Below are the code and all the weights of a small trained network. Each question names an input and a target symbol and asks about switching units off, where a switched-off unit gives its printed mean instead of its output.

import numpy as np


def w(rows, s, z=0):
    codes = np.array(rows[::2]) - 128.0
    scale = np.full(codes.shape[1], s)
    scale[-1] = z or s
    return codes * scale


def norm(h):
    return h / np.sqrt((h * h).mean(-1, keepdims=True) + 1e-5)


def f(y):
    return y / 2 * (1 + np.tanh(0.7978845608 * (y + 0.044715 * y**3)))


def softmax(a):
    e = np.exp(a - a.max(-1, keepdims=True))
    return e / e.sum(-1, keepdims=True)


def log_softmax(a):
    a = a - a.max(-1, keepdims=True)
    return a - np.log(np.exp(a).sum(-1, keepdims=True))


def net(x, mask):
    ids = ['αβδεζηθλμξπστφψ'.index(c) for c in x.split()]
    T = len(ids)
    res = E[ids] + P[:T]
    u = 0
    for l in range(2):
        q, k, v = (norm(res) @ M[l].T for M in (Q, K, V))
        z = softmax(np.where(np.tri(T) > 0, q @ k.T / 3**0.5, -1e9)) @ v
        res = res + np.where(mask[u], z, O[l][:, -1]) @ O[l][:, :-1]
        u += 1
        y = f(norm(res) @ A[l][:, :-1].T + A[l][:, -1])
        res = res + np.where(mask[u : u + 4], y, B[l][:, -1]) @ B[l][:, :-1]
        u += 4
    return log_softmax(norm(res)[-1] @ U[:, :-1].T + U[:, -1])


Q, K, V, O, A, B = {}, {}, {}, {}, {}, {}
E = w([
[173,177,159,175],'α',
[83,120,108,94],'β',
[202,115,147,104],'δ',
[107,115,123,89],'ε',
[89,111,124,106],'ζ',
[254,167,164,176],'η',
[193,94,130,134],'θ',
[197,89,127,127],'λ',
[160,107,125,186],'μ',
[119,137,111,77],'ξ',
[22,158,78,164],'π',
[160,121,137,106],'σ',
[130,121,120,99],'τ',
[100,154,119,73],'φ',
[89,149,118,70],'ψ',
],0.015)
P = w([
[172,54,99,216],'0',
[140,195,29,7],'1',
[57,101,255,114],'2',
[134,192,37,45],'3',
[63,116,251,124],'4',
[154,189,52,76],'5',
[69,126,245,130],'6',
[140,197,43,85],'7',
[65,124,237,128],'8',
[156,205,45,98],'9',
[71,130,226,145],'10',
[153,212,42,99],'11',
[76,130,230,144],'12',
[157,197,25,70],'13',
],0.0069)
Q[0] = w([
[99,179,156,79],'0.h1',
[150,202,74,112],'0.h1',
[181,68,88,254],'0.h1',
],0.0081)
K[0] = w([
[236,159,210,255],'0.h1',
[132,85,44,159],'0.h1',
[197,53,142,45],'0.h1',
],0.0069)
V[0] = w([
[47,24,139,170],'0.h1',
[98,116,125,235],'0.h1',
[79,116,4,87],'0.h1',
],0.0036)
O[0] = w([
[224,148,50,157,26],'0.h1',
[41,95,255,197,9],'0.h1',
[10,152,179,71,136],'0.h1',
],0.0063,0.0012)
A[0] = w([
[219,103,220,172,202],'0.n1',
[164,183,12,171,193],'0.n2',
[254,193,124,107,224],'0.n3',
[116,96,81,140,2],'0.n4',
],0.0069,0.0024)
B[0] = w([
[74,165,186,81,193],'0.n1',
[116,192,160,103,200],'0.n2',
[24,148,109,94,254],'0.n3',
[254,124,139,153,103],'0.n4',
],0.0058,0.0045)
Q[1] = w([
[204,158,2,113],'1.h1',
[172,158,80,191],'1.h1',
[124,183,56,83],'1.h1',
],0.011)
K[1] = w([
[197,43,114,116],'1.h1',
[136,31,130,40],'1.h1',
[246,63,82,227],'1.h1',
],0.013)
V[1] = w([
[158,142,177,204],'1.h1',
[153,196,211,87],'1.h1',
[249,102,119,81],'1.h1',
],0.013)
O[1] = w([
[61,203,237,196,4],'1.h1',
[98,81,238,40,183],'1.h1',
[245,202,182,90,158],'1.h1',
],0.011,0.0041)
A[1] = w([
[146,76,150,82,94],'1.n1',
[192,187,134,164,4],'1.n2',
[159,8,160,152,148],'1.n3',
[151,37,141,151,131],'1.n4',
],0.013,0.0018)
B[1] = w([
[86,177,111,169,254],'1.n1',
[200,93,143,226,200],'1.n2',
[139,249,152,227,214],'1.n3',
[171,242,153,172,172],'1.n4',
],0.011,0.0037)
U = w([
[23,69,221,134,229],'α',
[127,110,55,168,118],'β',
[185,150,199,13,120],'δ',
[164,149,96,172,78],'ε',
[131,216,38,255,4],'ζ',
[102,135,189,118,112],'η',
[190,196,175,188,148],'θ',
[164,159,136,159,87],'λ',
[66,231,127,202,94],'μ',
[209,89,9,51,194],'ξ',
[17,33,34,195,186],'π',
[105,120,111,82,65],'σ',
[197,151,106,174,127],'τ',
[104,77,78,84,96],'φ',
[114,74,88,107,74],'ψ',
],0.009,0.0023)

Each question gives the input, a string of symbols that net reads in full, and the target symbol t.
The units are the heads (3 rows each of Q, K, V and O) and the neurons (one row each of A and B). Each row of codes is followed by its name. A weight is (code - 128) times the scale printed after its matrix; where a second scale follows, it is the last column's (O, A, B and U).
mask holds one flag per unit, layer by layer, with each layer's heads first. A switched-off unit (its flag False) gives its mean, the last column of its rows in O or B, instead of its output. The means were averaged over made-up inputs and are rounded, as every weight is.
A unit's drop is (log p(t) with every unit on - log p(t) with that unit switched off) / (log p(t) with every unit on - log p(t) with every unit switched off).
The circuit of an input: a set's keep is (log p(t) with only the set's units on - log p(t) with every unit switched off) / (log p(t) with every unit on - log p(t) with every unit switched off). Starting from all 10 units, units are removed one at a time, each time the one whose removal leaves the highest keep (on an exact tie, the one counted first), for as long as the keep stays at least 0.8.
units of the circuit, in order: the units of the circuit, biggest drop first
most important unit: the unit with the biggest drop
k most important neurons: the k neurons with the biggest drops, biggest first
k most important neurons of layer l: the k neurons of layer l with the biggest drops, biggest first
drop when u is switched off: that unit's drop, to one decimal
input δ ξ α ξ ξ ξ β η, target δ: 2 most important neurons	(0.n1; 0.n3)
input π ξ ξ δ ξ ξ β θ α δ, target π: units of the circuit, in order	(0.n3; 1.h1)
input ξ τ θ ξ θ ξ δ φ, target ξ: most important unit	0.n1
input ζ δ η ζ ξ ξ α π α θ ζ τ, target ζ: units of the circuit, in order	(1.h1; 0.n3; 0.n4)
input δ δ ξ ξ ξ ξ ξ ζ λ σ ξ θ, target δ: units of the circuit, in order	(1.h1; 0.n1)
input ζ δ ξ δ ζ μ ξ ξ λ, target μ: units of the circuit, in order	(1.n3; 1.n4; 1.h1)
input α ξ π ε δ ξ δ ξ ξ ξ ξ, target π: units of the circuit, in order	(1.h1; 0.h1)
input δ λ θ ξ ξ δ, target δ: units of the circuit, in order	(1.h1; 0.n1; 0.h1; 0.n3)
input δ σ δ δ θ ξ π ξ π τ ξ α, target δ: units of the circuit, in order	(0.n1; 1.h1)
input ζ λ α ξ α ξ ξ μ ξ δ, target ζ: 2 most important neurons	(0.n3; 0.n4)
input ξ δ ζ α σ β, target ξ: units of the circuit, in order	(0.n3; 0.n1; 1.h1; 0.h1)
input μ ξ φ ξ η, target α: 2 most important neurons	(0.n1; 0.n3)
input μ δ τ ζ ζ φ ξ ξ θ ξ ξ ξ, target μ: units of the circuit, in order	(1.h1; 0.h1)
input θ ξ ξ ε, target θ: most important neuron	(1.n2)
input θ π π σ σ α δ β α ζ σ ξ θ, target α: units of the circuit, in order	(1.h1; 0.n1)
input α ζ φ δ, target α: units of the circuit, in order	(1.h1; 0.n3)
input β δ δ δ ξ ξ ξ ξ ξ, target ξ: units of the circuit, in order	(1.h1; 0.h1)
input π μ σ, target μ: 2 most important neurons	(1.n3; 0.n2)
input ξ δ β β δ δ ζ, target ζ: 2 most important neurons of layer 0	(0.n3; 0.n2)
input α ζ α θ ζ ξ δ, target α: units of the circuit, in order	(1.h1)
input ξ ξ λ ζ, target ξ: units of the circuit, in order	(0.n1; 1.h1; 0.n3; 0.h1)
input α μ ξ ξ θ, target μ: 3 most important neurons of layer 1	(1.n3; 1.n4; 1.n1)
input ξ π ξ ψ, target ξ: 2 most important neurons	(0.n3; 0.n1)
input ξ ξ τ δ ξ θ θ δ β β μ ζ, target ξ: 3 most important neurons	(0.n1; 0.n3; 0.n4)
input ξ δ φ ξ ζ δ λ π β, target π: drop when 1.h1 is switched off	0.9
input δ λ ξ ξ ψ ζ ζ ξ δ ζ ζ ξ ξ, target ξ: drop when 1.n3 is switched off	-0.1
input ξ ε π β, target ξ: most important unit	0.n3
